Here is a tiny trained network, its code and every weight. The questions are about switching its units off for an input and a target symbol, where a switched-off unit gives its printed mean instead of its output.

import numpy as np


def w(rows, s, z=0):
    codes = np.array(rows[::2]) - 128.0
    scale = np.full(codes.shape[1], s)
    scale[-1] = z or s
    return codes * scale


def f(y):
    return np.maximum(y, 0)


def softmax(a):
    e = np.exp(a - a.max(-1, keepdims=True))
    return e / e.sum(-1, keepdims=True)


def log_softmax(a):
    a = a - a.max(-1, keepdims=True)
    return a - np.log(np.exp(a).sum(-1, keepdims=True))


def net(x, mask):
    ids = ['βζθλμσψ'.index(c) for c in x.split()]
    T = len(ids)
    res = E[ids] + P[:T]
    r = res
    for j in range(2):
        rows = slice(3 * j, 3 * j + 3)
        q, k, v = (r @ M[0][rows].T for M in (Q, K, V))
        z = softmax(np.where(np.tri(T) > 0, q @ k.T / 3**0.5, -1e9)) @ v
        o = O[0][rows]
        res = res + np.where(mask[j], z, o[:, -1]) @ o[:, :-1]
    y = f(res @ A[0][:, :-1].T + A[0][:, -1])
    res = res + np.where(mask[2:10], y, B[0][:, -1]) @ B[0][:, :-1]
    return log_softmax(res[-1] @ U[:, :-1].T + U[:, -1])


Q, K, V, O, A, B = {}, {}, {}, {}, {}, {}
E = w([
[74,71,174,90,164,76,91,128,38,112],'β',
[133,98,187,174,89,155,105,139,69,45],'ζ',
[80,143,88,193,108,6,60,171,175,91],'θ',
[131,60,76,114,142,144,85,254,146,119],'λ',
[109,223,115,90,140,133,14,189,108,107],'μ',
[213,156,164,171,117,123,156,125,121,205],'σ',
[81,130,169,76,81,141,200,99,155,105],'ψ',
],0.0088)
P = w([
[4,177,174,203,139,133,188,230,80,206],'0',
[93,135,74,106,15,111,146,164,51,156],'1',
[118,98,116,105,29,143,95,106,104,157],'2',
[145,89,137,97,69,136,75,86,150,123],'3',
[175,84,141,81,120,116,79,84,183,72],'4',
[207,83,147,66,152,96,80,74,197,34],'5',
[243,58,105,46,164,89,82,74,202,21],'6',
],0.0045)
Q[0] = w([
[77,166,69,125,234,100,130,190,185,85],'h0',
[242,180,136,211,144,177,209,77,168,180],'h0',
[197,129,142,168,61,159,24,176,195,64],'h0',
[95,168,78,160,250,181,107,90,228,137],'h1',
[143,72,111,113,124,126,80,219,160,104],'h1',
[122,94,125,140,173,184,209,87,110,187],'h1',
],0.021)
K[0] = w([
[151,86,144,51,210,94,111,76,186,71],'h0',
[252,196,121,216,140,142,130,168,192,159],'h0',
[195,133,200,167,83,203,165,63,98,44],'h0',
[129,121,233,207,221,142,170,141,132,150],'h1',
[168,168,147,105,130,114,149,55,185,125],'h1',
[87,159,126,192,141,91,98,171,61,92],'h1',
],0.022)
V[0] = w([
[85,179,141,154,69,192,209,152,186,83],'h0',
[40,151,117,118,128,122,118,206,147,186],'h0',
[159,131,96,224,161,144,69,173,71,111],'h0',
[7,117,141,167,104,115,166,108,155,93],'h1',
[64,122,131,76,143,196,170,198,100,128],'h1',
[77,204,148,112,152,146,125,104,100,107],'h1',
],0.015)
O[0] = w([
[253,130,62,199,80,188,110,73,145,72,119],'h0',
[196,105,123,62,120,61,81,99,226,139,227],'h0',
[26,137,116,147,172,210,127,67,239,148,183],'h0',
[73,106,112,173,173,49,209,104,28,53,225],'h1',
[84,78,59,65,132,185,116,132,20,168,255],'h1',
[122,230,170,94,141,147,110,111,38,81,113],'h1',
],0.0071,0.0037)
A[0] = w([
[179,123,157,177,159,125,160,148,68,149,43],'n0',
[178,148,186,179,78,130,108,185,158,146,89],'n1',
[84,180,93,228,113,177,173,163,73,175,98],'n2',
[44,171,167,94,107,183,247,78,203,179,5],'n3',
[166,143,133,169,115,169,94,48,147,136,37],'n4',
[66,165,114,152,45,110,93,75,127,197,31],'n5',
[160,156,160,95,158,137,44,100,141,98,114],'n6',
[113,198,114,194,131,141,236,146,63,250,60],'n7',
],0.012,0.0033)
B[0] = w([
[78,148,100,67,111,140,166,108,210,141,235],'n0',
[137,101,152,155,150,125,138,74,85,189,195],'n1',
[139,115,158,202,126,197,98,92,136,116,254],'n2',
[188,136,61,115,75,109,170,117,38,68,199],'n3',
[98,128,155,115,160,92,111,162,126,161,186],'n4',
[127,151,170,140,167,106,143,136,143,93,200],'n5',
[133,205,120,128,123,157,153,148,141,124,245],'n6',
[247,148,145,121,128,55,122,123,116,203,203],'n7',
],0.013,0.0037)
U = w([
[23,90,200,95,136,114,125,171,14,156,102],'β',
[88,88,156,214,128,243,87,80,81,77,197],'ζ',
[95,134,142,208,136,42,94,116,254,52,169],'θ',
[133,17,68,86,125,234,88,204,248,160,251],'λ',
[116,248,145,82,132,217,69,157,149,120,60],'μ',
[215,125,158,152,122,139,131,80,133,224,43],'σ',
[171,122,44,86,52,150,181,98,72,36,82],'ψ',
],0.0041,0.0019)

Each question gives the input, a string of symbols that net reads in full, and the target symbol t.
The units are the heads (3 rows each of Q, K, V and O) and the neurons (one row each of A and B). Each row of codes is followed by its name. A weight is (code - 128) times the scale printed after its matrix; where a second scale follows, it is the last column's (O, A, B and U).
mask holds one flag per unit, heads first, then neurons. A switched-off unit (its flag False) gives its mean, the last column of its rows in O or B, instead of its output. The means were averaged over made-up inputs and are rounded, as every weight is.
A unit's drop is (log p(t) with every unit on - log p(t) with that unit switched off) / (log p(t) with every unit on - log p(t) with every unit switched off).
The circuit of an input: a set's keep is (log p(t) with only the set's units on - log p(t) with every unit switched off) / (log p(t) with every unit on - log p(t) with every unit switched off). Starting from all 10 units, units are removed one at a time, each time the one whose removal leaves the highest keep (on an exact tie, the one counted first), for as long as the keep stays at least 0.8.
circuit, biggest first: the units of the circuit, biggest drop first
top k neurons: the k neurons with the biggest drops, biggest first
which heads matter: for each layer, one digit per head in row order, 1 if its drop is at least 0.15 and else 0, layers parted by /
drop of u: that unit's drop, to one decimal
input ζ ψ μ σ θ θ, target σ: which heads matter -> 11
input λ λ ψ λ σ θ λ, target σ: which heads matter -> 11
input β λ ζ λ σ λ, target σ: circuit, biggest first -> h1, n1
input μ ψ θ λ ζ μ, target ζ: circuit, biggest first -> h0, n2
input β θ μ, target μ: circuit, biggest first -> h1, n6
input β ψ β λ, target β: which heads matter -> 11
input λ σ ζ β λ θ ψ, target ψ: which heads matter -> 10
input ψ θ σ ψ, target θ: which heads matter -> 11
input μ μ θ ψ σ μ, target σ: circuit, biggest first -> n1, h1, h0
input ζ μ ψ, target ψ: circuit, biggest first -> n3
input θ μ θ θ λ θ, target λ: which heads matter -> 01
input σ β θ λ ψ λ θ, target ψ: which heads matter -> 10
input λ λ θ μ, target μ: which heads matter -> 01
input λ β λ β λ, target β: which heads matter -> 10
input θ ψ λ, target ψ: which heads matter -> 11
input θ θ λ ζ λ ψ β, target β: which heads matter -> 10
input θ ψ ζ β θ, target β: circuit, biggest first -> h0, h1
input σ μ λ σ, target μ: circuit, biggest first -> h1, n6, h0
input λ ζ μ σ ζ, target μ: circuit, biggest first -> h1, n6
input λ ψ λ λ ψ, target λ: top neuron -> n3
input λ β β β μ β, target μ: drop of n1 -> 0.1
input λ ψ β β σ, target σ: drop of n7 -> 1.8
